Here is a tiny trained network, its code and every weight. The questions are about switching its units off for an input and a class, where a switched-off unit gives its printed mean instead of its output.

import numpy as np


def w(rows, s, z=0):
    codes = np.array(rows[::2]) - 128.0
    scale = np.full(codes.shape[1], s)
    scale[-1] = z or s
    return codes * scale


def f(y):
    return y / 2 * (1 + np.tanh(0.7978845608 * (y + 0.044715 * y**3)))


def log_softmax(a):
    a = a - a.max(-1, keepdims=True)
    return a - np.log(np.exp(a).sum(-1, keepdims=True))


def net(x, mask):
    res = np.array(x, float).reshape(1, 7) / 4 @ E
    y = f(res @ A[0][:, :-1].T + A[0][:, -1])
    res = res + np.where(mask, y, B[0][:, -1]) @ B[0][:, :-1]
    return log_softmax(res[-1] @ U[:, :-1].T + U[:, -1])


A, B = {}, {}
E = w([
[160,72,128,237],'x0',
[73,196,81,189],'x1',
[130,123,116,124],'x2',
[2,57,142,122],'x3',
[128,132,139,130],'x4',
[127,134,142,132],'x5',
[126,134,147,132],'x6',
],0.012)
A[0] = w([
[158,57,132,241,250],'N0',
[144,144,122,144,66],'N1',
[62,222,76,194,253],'N2',
[96,106,111,250,70],'N3',
[7,49,146,130,253],'N4',
[127,130,131,135,30],'N5',
],0.02,0.0052)
B[0] = w([
[204,41,143,197,225],'N0',
[92,129,129,160,138],'N1',
[101,210,22,138,219],'N2',
[230,160,82,85,200],'N3',
[118,72,128,4,252],'N4',
[97,62,82,129,123],'N5',
],0.032,0.026)
U = w([
[254,199,122,54,254],'0',
[168,76,165,239,136],'1',
[49,101,181,62,124],'2',
[180,36,162,102,18],'3',
[69,214,67,181,145],'4',
[174,146,38,245,73],'5',
[51,155,49,56,24],'6',
],0.0071,0.0082)

Each question gives the input, the list of numbers given to net, and the class t.
The units are the neurons (one row each of A and B). Each row of codes is followed by its name. A weight is (code - 128) times the scale printed after its matrix; where a second scale follows, it is the last column's (A, B and U).
mask holds one flag per neuron, in row order. A switched-off neuron (its flag False) gives its mean, the last column of its row in B, instead of its output. The means were averaged over made-up inputs and are rounded, as every weight is.
A unit's drop is (log p(t) with every unit on - log p(t) with that unit switched off) / (log p(t) with every unit on - log p(t) with every unit switched off).
The circuit of an input: a set's keep is (log p(t) with only the set's units on - log p(t) with every unit switched off) / (log p(t) with every unit on - log p(t) with every unit switched off). Starting from all 6 units, units are removed one at a time, each time the one whose removal leaves the highest keep (on an exact tie, the one counted first), for as long as the keep stays at least 0.8.
circuit, biggest first: the units of the circuit, biggest drop first
top k neurons: the k neurons with the biggest drops, biggest first
drop of u: that unit's drop, to one decimal
input [-7,-1,-4,1,-8,-7,6], class 2: circuit, biggest first	N3; N2; N0
input [-1,1,0,7,-4,-1,-3], class 6: circuit, biggest first	N0
input [-2,-1,-4,4,6,0,-4], class 2: circuit, biggest first	N2; N0; N3
input [3,7,-2,-1,3,5,7], class 5: top 2 neurons	N4; N2
input [-3,-6,7,5,-1,1,-3], class 2: circuit, biggest first	N0; N2; N3
input [-6,4,-1,-1,-4,4,1], class 4: top 2 neurons	N4; N0
input [8,5,0,0,-7,2,8], class 5: top 2 neurons	N0; N4
input [-8,-5,-7,4,6,-4,-6], class 2: top 3 neurons	N2; N0; N3
input [3,0,-1,5,-7,-8,-8], class 3: top 2 neurons	N2; N0
input [7,7,-8,0,3,-6,-5], class 5: top 2 neurons	N0; N2
input [8,3,-6,-3,-2,-2,0], class 5: top 2 neurons	N0; N4
input [8,-4,4,-3,-4,5,4], class 1: top 3 neurons	N4; N0; N2
input [-2,-8,4,7,7,0,7], class 2: top 2 neurons	N0; N2
input [2,-2,-5,4,0,3,3], class 3: circuit, biggest first	N2
input [1,8,8,-2,4,7,8], class 5: top 3 neurons	N4; N2; N3
input [2,-6,0,-8,-8,8,4], class 1: top 3 neurons	N4; N2; N3
input [-8,-4,-6,7,4,6,5], class 2: top 2 neurons	N2; N0
input [-1,7,3,-8,-8,2,-4], class 4: drop of N3	0.0
input [8,2,4,-2,5,-3,8], class 5: drop of N0	0.9
input [4,-2,-1,-1,-4,3,5], class 1: drop of N2	0.3
input [8,-7,-1,5,6,4,-5], class 3: top neuron	N0
